The symbols move the objects like this.
Bim si Kaz
Bim po Pez
Bim va Mez
Bim ku Ket
Bim sa Guz
Bim ri Geg
Tis si Guz
Tis po Lop
Tis va Soz
Tis ku Rok
Tis sa Gon
Tis ri Fes
Rus si Kiz
Rus po Gon
Rus va Nul
Rus ku Mez
Rus sa Pum
Rus ri Tis
Ged si Did
Ged po Far
Ged va Rig
Ged ku Sof
Ged sa Mif
Ged ri Ful
Mib si Gov
Mib po Gos
Mib va Geg
Mib ku Mam
Mib sa Mig
Mib ri Fid
Zal si Biv
Zal po Gov
Zal va Kog
Zal ku Baz
Zal sa Ket
Zal ri Ger
Ful si Bab
Ful po Val
Ful va Paz
Ful ku Moz
Ful sa Far
Ful ri Ruf
Baz si Bez
Baz po Ger
Baz va Biv
Baz ku Rig
Baz sa Zal
Baz ri Ses
Ruf si Rif
Ruf po Ren
Ruf va Gif
Ruf ku Nur
Ruf sa Val
Ruf ri Mul
Biv si Zud
Biv po Lar
Biv va Mev
Biv ku Bez
Biv sa Kog
Biv ri Kig
Tes si Fid
Tes po Biv
Tes va Gos
Tes ku Dip
Tes sa Tiz
Tes ri Bez
Bab si Sof
Bab po Gif
Bab va Ged
Bab ku Gon
Bab sa Paz
Bab ri Rif
Mig si Geg
Mig po Zut
Mig va Pez
Mig ku Mib
Mig sa Fes
Mig ri Gos
Rog si Nur
Rog po Kiz
Rog va Ruf
Rog ku Zuf
Rog sa Pep
Rog ri Zet
Did si Dat
Did po Paz
Did va Fut
Did ku Pum
Did sa Rig
Did ri Bab
Rif si Moz
Rif po Pep
Rif va Ful
Rif ku Lop
Rif sa Gif
Rif ri Rog
Kiz si Mul
Kiz po Soz
Kiz va Ren
Kiz ku Zet
Kiz sa Nul
Kiz ri Guz
Sos si Zut
Sos po Kaz
Sos va Zuf
Sos ku Tiz
Sos sa Meb
Sos ri Kog
Zud si Tes
Zud po Zal
Zud va Tiz
Zud ku Lib
Zud sa Mev
Zud ri Baz
Kip si Lik
Kip po Gak
Kip va Biz
Kip ku Val
Kip sa Zim
Kip ri Gem
Muz si Fes
Muz po Meb
Muz va Lop
Muz ku Fer
Muz sa Nur
Muz ri Sos
Gen si Mib
Gen po Tiz
Gen va Mig
Gen ku Bop
Gen sa Fer
Gen ri Tes
Nur si Lop
Nur po Mul
Nur va Rif
Nur ku Muz
Nur sa Ruf
Nur ri Meb
Zim si Biz
Zim po Lib
Zim va Bop
Zim ku Kip
Zim sa Fid
Zim ri Gak
Mev si Tiz
Mev po Ket
Mev va Sos
Mev ku Zud
Mev sa Dov
Mev ri Zal
Paz si Ged
Paz po Lik
Paz va Mif
Paz ku Bab
Paz sa Ses
Paz ri Gif
Fer si Mig
Fer po Sos
Fer va Fes
Fer ku Gen
Fer sa Muz
Fer ri Tiz
Fut si Gak
Fut po Mif
Fut va Lib
Fut ku Dat
Fut sa Bez
Fut ri Ged
Dat si Gem
Dat po Ged
Dat va Gak
Dat ku Nul
Dat sa Fut
Dat ri Sof
Ses si Mif
Ses po Biz
Ses va Kig
Ses ku Paz
Ses sa Ger
Ses ri Lik
Moz si Gon
Moz po Ruf
Moz va Bab
Moz ku Laz
Moz sa Ful
Moz ri Nur
Laz si Tis
Laz po Nur
Laz va Gon
Laz ku Pez
Laz sa Moz
Laz ri Muz
Bez si Lib
Bez po Kig
Bez va Zud
Bez ku Fut
Bez sa Biv
Bez ri Mif
Mif si Rig
Mif po Gur
Mif va Baz
Mif ku Ged
Mif sa Kig
Mif ri Far
Sof si Pum
Sof po Ful
Sof va Did
Sof ku Soz
Sof sa Ged
Sof ri Moz
Ger si Kig
Ger po Bop
Ger va Lar
Ger ku Ses
Ger sa Gov
Ger ri Biz
Soz si Rus
Soz po Moz
Soz va Pum
Soz ku Guz
Soz sa Sof
Soz ri Laz
Gur si Ses
Gur po Zim
Gur va Ger
Gur ku Far
Gur sa Mam
Gur ri Kip
Rok si Bim
Rok po Fes
Rok va Guz
Rok ku Rut
Rok sa Tis
Rok ri Mig
Mez si Zet
Mez po Tis
Mez va Kiz
Mez ku Kaz
Mez sa Rus
Mez ri Rok
Mul si Rog
Mul po Rus
Mul va Pep
Mul ku Meb
Mul sa Ren
Mul ri Mez
Gos si Gen
Gos po Mev
Gos va Fer
Gos ku Fid
Gos sa Zut
Gos ri Zud
Lib si Dip
Lib po Baz
Lib va Tes
Lib ku Gak
Lib sa Zud
Lib ri Rig
Rig si Fut
Rig po Ses
Rig va Bez
Rig ku Did
Rig sa Baz
Rig ri Paz
Lop si Laz
Lop po Rog
Lop va Moz
Lop ku Fes
Lop sa Rif
Lop ri Zuf
Guz si Mez
Guz po Laz
Guz va Rus
Guz ku Bim
Guz sa Soz
Guz ri Pez
Lar si Zal
Lar po Mib
Lar va Ket
Lar ku Kig
Lar sa Rut
Lar ri Mam
Zet si Meb
Zet po Guz
Zet va Mul
Zet ku Dov
Zet sa Kiz
Zet ri Bim
Kig si Baz
Kig po Mam
Kig va Zal
Kig ku Mif
Kig sa Lar
Kig ri Gur
Fes si Pez
Fes po Zuf
Fes va Laz
Fes ku Mig
Fes sa Lop
Fes ri Zut
Far si Paz
Far po Kip
Far va Ses
Far ku Ful
Far sa Gur
Far ri Val
Dov si Sos
Dov po Bim
Dov va Meb
Dov ku Mev
Dov sa Zet
Dov ri Ket
Gif si Ful
Gif po Kem
Gif va Far
Gif ku Rif
Gif sa Lik
Gif ri Pep
Pum si Nul
Pum po Bab
Pum va Dat
Pum ku Rus
Pum sa Did
Pum ri Gon
Bop si Mam
Bop po Tes
Bop va Mib
Bop ku Biz
Bop sa Gen
Bop ri Dip
Gem si Kem
Gem po Did
Gem va Mik
Gem ku Ren
Gem sa Gak
Gem ri Pum
Pez si Rok
Pez po Muz
Pez va Tis
Pez ku Geg
Pez sa Laz
Pez ri Fer
Mik si Kip
Mik po Fut
Mik va Zim
Mik ku Kem
Mik sa Dip
Mik ri Dat
Mam si Ger
Mam po Fid
Mam va Gov
Mam ku Gur
Mam sa Mib
Mam ri Zim
Tiz si Gos
Tiz po Kog
Tiz va Zut
Tiz ku Tes
Tiz sa Sos
Tiz ri Biv
Biz si Gur
Biz po Dip
Biz va Mam
Biz ku Lik
Biz sa Bop
Biz ri Mik
Dip si Zim
Dip po Bez
Dip va Fid
Dip ku Mik
Dip sa Tes
Dip ri Fut
Kem si Val
Kem po Dat
Kem va Kip
Kem ku Pep
Kem sa Mik
Kem ri Nul
Ren si Pep
Ren po Pum
Ren va Kem
Ren ku Mul
Ren sa Gem
Ren ri Rus
Nul si Ren
Nul po Sof
Nul va Gem
Nul ku Kiz
Nul sa Dat
Nul ri Soz
Rut si Ket
Rut po Mig
Rut va Bim
Rut ku Lar
Rut sa Rok
Rut ri Mib
Kaz si Dov
Kaz po Rok
Kaz va Zet
Kaz ku Kog
Kaz sa Mez
Kaz ri Rut
Fid si Bop
Fid po Zud
Fid va Gen
Fid ku Zim
Fid sa Gos
Fid ri Lib
Val si Gif
Val po Gem
Val va Lik
Val ku Ruf
Val sa Kip
Val ri Ren
Pep si Ruf
Pep po Nul
Pep va Val
Pep ku Rog
Pep sa Kem
Pep ri Kiz
Zut si Fer
Zut po Dov
Zut va Muz
Zut ku Gos
Zut sa Zuf
Zut ri Mev
Gov si Lar
Gov po Gen
Gov va Rut
Gov ku Ger
Gov sa Geg
Gov ri Bop
Gak si Mik
Gak po Rig
Gak va Dip
Gak ku Gem
Gak sa Lib
Gak ri Did
Zuf si Muz
Zuf po Zet
Zuf va Nur
Zuf ku Zut
Zuf sa Rog
Zuf ri Dov
Gon si Soz
Gon po Rif
Gon va Sof
Gon ku Tis
Gon sa Bab
Gon ri Lop
Geg si Rut
Geg po Fer
Geg va Rok
Geg ku Gov
Geg sa Pez
Geg ri Gen
Lik si Far
Lik po Mik
Lik va Gur
Lik ku Gif
Lik sa Biz
Lik ri Kem
Kog si Mev
Kog po Rut
Kog va Dov
Kog ku Biv
Kog sa Kaz
Kog ri Lar
Ket si Kog
Ket po Geg
Ket va Kaz
Ket ku Zal
Ket sa Bim
Ket ri Gov
Meb si Zuf
Meb po Mez
Meb va Rog
Meb ku Sos
Meb sa Mul
Meb ri Kaz

Object, then a row for it; each showing differs a little:
Mez	[   9,    1,    9,   -6,   23,   38,  -11,   51,    5,  -37,  -38,  -59,  -41,    1,  -26, -107,  -23,   32,  -11]
Zim	[ 12, -36,   0,  45,  11,  11,  12, -32,  42,  74,   9,  39,  43, -32, -24,  76,  42,  49,   8]
Pez	[ 42, -65,  -3,   1, -10,  34, -38,  33,   8, -32, -28, -58, -16,  17,   0, -60, -25, -23, -82]
Bez	[  5, -14, -29,  76,  26,  28,  -4, -23,  27,  34,  32,  36,  35, -24, -32,  86,  45,  36,  27]
Nul	[-57,  96,  45, -59,  -4, -41,  49,  42,   2,   3,   3,   9, -15,  29,   0, -35, -20,   0,  19]
Kog	[ 26, -29,   9,  33,  18,  78, -51,   6, -72, -62,  23, -15,   6, -30,  30,  18,  -3, -46, -11]
Zud	[ 37, -60, -15,  34,  23, -16,   7, -54, -50, -10,  60,   9, -18, -19, -23,  74,  -9, -23,  47]
Biv	[ 38, -69,  -3,  28,  19, -10,   7, -50, -58,  -2,  60,   5, -21, -17, -23,  78,  -3, -33,  27]
Mik	[  0,  21,  -8, -12, -15, -20,  64,  -7,  82,  23,   9,  29,  69,   0,  25,  42, -20,  34,  61]
Nul	[-57,  98,  48, -53,  -4, -37,  49,  40,  -1,   1,   3,  11, -19,  28,   1, -38, -21,   2,  18]
Dov	[ 50, -76, -23, -19, -20,  14, -42, -20, -30, -46, -33, -46, -21,  -7,  29, -52, -24, -41, -37]
Zut	[ 51, -68, -26, -20, -11,  20, -39, -30, -49, -65, -22, -40, -15, -23,  39, -44, -25, -40,  -7]
Mig	[ 44, -46, -23,  -2,  -1,  46, -45, -26, -62, -78,  -8, -33,  -5, -31,  42, -30, -20, -40,  16]
Laz	[  -7,    9,    6,  -23,   17,   -6,  -14,   25,  -13,  -15,  -48,  -44,  -68,   -1,  -33, -113,  -10,   37,    3]

Each walk starts at a row, and each symbol moves it to the next object.
Answer with the object's row; about right is enough.
start [ 25, -29,   3,  34,  13,  81, -50,   0, -70, -64,  27, -16,   5, -30,  30,  22,  -3, -43,  -9]
si -> [ 33, -33,  11,  39,  12,  78, -46,   5, -71, -53,  34,  -7,   6, -26,  23,  35,   7, -47, -24]
ku -> [ 42, -58, -14,  33,  22, -13,  10, -56, -47,  -9,  57,   8, -15, -18, -25,  78,  -6, -22,  48]
ku -> [  6, -21, -17,  68,  18,  26,  -5, -27,  28,  46,  21,  42,  39, -26, -27,  82,  47,  44,  17]
ri -> [ 12, -16,  12, -14,  -5, -25,  66, -28,  67,  57,   4,  27,  57, -27,   8,  50,  -7,  41,  50]
va -> [  6, -12, -21,  79,  24,  28,  -9, -24,  22,  35,  27,  36,  29, -22, -31,  88,  44,  39,  31]
po -> [ 10, -11, -38,  79,  32,  23,  -2, -27,   7,   5,  45,  31,  23, -17, -26,  81,  29,  25,  52]
si -> [ 11,  -9, -32,  82,  29,  28,  -7, -23,  22,  17,  35,  37,  25, -19, -31,  85,  38,  32,  42]
po -> [ 18, -15, -41,  77,  36,  23,  -1, -31,   1, -10,  47,  25,  12, -17, -35,  82,  20,  23,  59]
sa -> [ 37, -79,  18,  25,  11,  25, -16, -34, -70,  -4,  54,   6, -13, -12, -10,  77,   5, -49, -25]
sa -> [ 41, -36, -13,   9,   7,  60, -48, -16, -65, -82,  -1, -32,  -2, -31,  48, -23, -18, -40,  15]
ku -> [ 35, -73,  17,  26,  11,  19, -17, -39, -70,   3,  52,  11, -11, -13, -10,  74,   6, -46, -25]
va -> [ 40, -32, -10,  19,   8,  71, -49, -13, -70, -77,   7, -23,   0, -31,  43,  -5, -12, -43,   9]
ri -> [ 33, -68,  24,  32,  12,  33, -25, -25, -70,  -2,  52,   5,  -8, -15,  -5,  68,  13, -54, -31]
ku -> [ 24, -17, -42,  71,  34,  13,   4, -36,  -7, -15,  52,  20,   2, -18, -31,  79,  12,  14,  70]
va -> [ 37, -71,  19,  25,  11,  20, -14, -34, -74,   1,  53,   7, -15, -17, -11,  74,   6, -46, -22]
start [ 40, -81,  11,  26,  13,   4, -10, -46, -71,   1,  56,   6, -14, -15, -17,  77,   2, -40,  -6]
va -> [ 30, -29,  -2,  28,  12,  78, -49,  -4, -71, -74,  20, -25,   7, -34,  37,   7,  -8, -43,   3]
ri -> [ 38, -69,  20,  25,  12,  16, -18, -33, -74,  -2,  54,   6, -15, -12, -11,  73,   4, -51, -23]
po -> [ 29, -61,  23,  35,  12,  53, -32, -17, -73, -19,  48,   5,  -4, -17,   0,  67,  13, -50, -35]
ri -> [ 37, -49, -26,  42,  26, -11,  12, -58, -42, -17,  60,  11, -14, -15, -29,  77,  -6, -14,  63]
va -> [ 29, -51,  22,  39,  12,  62, -39,  -7, -76, -26,  42,   2,  -1, -22,   7,  56,  16, -49, -33]
ri -> [ 37, -59, -16,  31,  24, -16,   9, -56, -53, -11,  58,   6, -14, -17, -25,  80,  -3, -27,  47]
si -> [ 36, -49, -24,  42,  28,  -7,  13, -57, -38, -14,  61,  10, -12, -19, -29,  75,  -5, -18,  60]
sa -> [ 29, -39,  17,  38,  12,  71, -45,  -4, -75, -38,  41,  -3,   8, -22,  17,  44,  13, -53, -30]
ku -> [ 35, -48, -22,  41,  30, -12,  13, -54, -44, -16,  58,   9, -13, -20, -27,  74,  -6, -13,  64]
sa -> [ 29, -43,  19,  41,  11,  74, -46,  -1, -71, -41,  36,  -6,   4, -22,  21,  47,   7, -50, -29]
ku -> [ 33, -45, -22,  41,  27,  -8,  16, -57, -40, -15,  63,   7, -14, -15, -29,  75,  -3, -15,  63]
sa -> [ 25, -40,  18,  43,  16,  72, -43,  -1, -73, -41,  43,  -5,   3, -22,  14,  42,   8, -50, -26]
ku -> [ 37, -49, -26,  43,  25, -11,  12, -55, -40, -17,  56,   8, -11, -18, -31,  78,  -4, -16,  63]
ri -> [  6, -12, -26,  74,  25,  25,  -9, -23,  25,  37,  27,  38,  31, -22, -31,  86,  45,  38,  28]
po -> [ 14,  -8, -40,  83,  30,  25,  -4, -32,   6,   9,  41,  31,  18, -20, -28,  85,  28,  30,  53]
start [ 33, -51,   4,   5,  -3,  46, -35,  43,  15, -34, -25, -55, -18,  17,  -4, -69, -23, -14, -83]
po -> [ 22, -24,   9,   7,  12,  58, -26,  61,  20, -38, -27, -58, -21,  10, -14, -81, -25,   2, -56]
ku -> [ 49, -70, -25, -19, -11,  21, -44, -27, -50, -65, -25, -38, -14, -21,  40, -44, -25, -42,  -6]
si -> [ 51, -56, -21, -11,  -4,  31, -40, -32, -56, -74, -18, -38,  -7, -28,  41, -37, -25, -44,   7]
sa -> [ 31, -41,   6,   7,   3,  51, -29,  53,  18, -36, -25, -57, -21,  13, -10, -76, -26,  -6, -72]
si -> [ 36, -52,   1,   2,  -1,  45, -36,  46,  18, -30, -24, -55, -18,  15,  -4, -66, -22, -14, -77]
po -> [ 26, -28,  13,  10,  14,  52, -24,  62,  16, -39, -29, -56, -24,   8, -14, -81, -29,   4, -56]
sa -> [ -24,   16,  -12,  -34,    1,  -46,  -21,   11,  -15,   10,  -48,  -28,  -75,   27,  -40, -100,   12,   21,  -26]
va -> [-57,  97,  22, -29,  -4, -32,  28,  67,  13,  -8,  10,  -1, -29,  58, -27, -35, -17,  -6, -20]
ri -> [-31,  23,  -8, -30,  -4, -56, -22,  14, -11,  14, -42, -22, -75,  39, -44, -86,  14,  16, -34]
va -> [-57,  97,  29, -32,   0, -34,  36,  63,   4,  -8,  13,   3, -27,  50, -16, -36, -21,  -5,  -2]
ku -> [-25,  15, -11, -31,   1, -48, -21,  11, -13,  10, -51, -28, -75,  25, -45, -98,  11,  22, -24]
ku -> [ 24, -26,   9,   6,  10,  57, -24,  58,  19, -41, -25, -59, -21,  11, -14, -84, -26,   7, -62]
si -> [ 28, -39,   7,   3,   6,  52, -33,  52,  20, -38, -27, -56, -19,  14,  -7, -76, -25,  -5, -70]
ku -> [ 50, -57, -24, -11,  -7,  33, -46, -25, -53, -72, -16, -42,  -8, -24,  46, -42, -23, -39,   5]
ri -> [ 31, -43,  16,  41,  12,  76, -46,  -2, -74, -39,  38,  -7,   4, -24,  18,  45,   7, -49, -27]
start [-34,  66, -22,  -3, -26, -15,  24,   9,  79,  21,  -5,  47,  75,  22,  45,  38,  10,   5,  11]
ri -> [-59,  69,  37, -71, -34, -55,  28,  -3,   2,  51, -30,  38,  20,   1,  37,  -9,  20,   4,   3]
sa -> [-18,  51, -16,  -6, -22, -18,  42,   3,  89,  17,   3,  37,  76,   8,  38,  39, -10,  20,  40]
si -> [-25,  58, -21,   0, -25, -19,  31,  10,  87,  21,  -1,  42,  79,  16,  41,  41,  -4,  13,  27]
va -> [ 12, -33,  18,   2,  -2, -14,  52, -33,  55,  78,   8,  33,  50, -32,   1,  63,  15,  46,  34]
va -> [ 12,  -8, -38,  79,  30,  29,  -7, -25,   9,   3,  43,  32,  17, -19, -31,  86,  30,  31,  53]
va -> [ 40, -75,   1,  24,  18,  -3,   1, -52, -66,   2,  61,   4, -17, -17, -22,  74,  -1, -42,   8]
si -> [ 37, -70,  -6,  25,  18, -11,   4, -55, -55,  -9,  59,   7, -16, -15, -22,  80,  -6, -33,  29]
sa -> [ 33, -27,   7,  34,  14,  83, -48,  -3, -68, -64,  26, -15,   9, -28,  32,  19,   0, -43,  -6]
va -> [ 53, -77, -19, -23, -19,  12, -43, -19, -27, -46, -28, -51, -18,   1,  32, -52, -26, -42, -38]
po -> [ 51, -80, -13, -17, -19,  19, -47,   2, -12, -36, -32, -48, -16,   6,  20, -53, -23, -37, -68]
po -> [ 39, -62,  -5,   2, -10,  35, -42,  35,   9, -30, -29, -53, -17,  17,   0, -65, -26, -21, -80]
si -> [ 48, -76,  -7,  -8, -15,  25, -39,  17,  -1, -34, -28, -49, -16,  11,   8, -57, -24, -27, -77]
va -> [   5,    4,   14,  -10,   24,   25,  -10,   40,    0,  -33,  -41,  -53,  -53,   -4,  -27, -113,  -18,   36,   -1]
ri -> [ 42, -63,  -4,  -5,  -7,  36, -36,  37,   5, -28, -26, -53, -16,  13,  -1, -60, -29, -21, -82]
ri -> [ 50, -56, -23,  -9,  -6,  33, -46, -25, -58, -75, -15, -40,  -9, -24,  45, -39, -24, -37,  10]
start [-48,  53,  -7, -17,  -6, -49, -12,  45,   1,   6, -17,  -4, -60,  63, -42, -55,   7,  -5, -54]
po -> [-55,  77,   4, -14,  -3, -41,   6,  58,  15,  -1,  -2,   1, -44,  69, -34, -43,  -2, -10, -42]
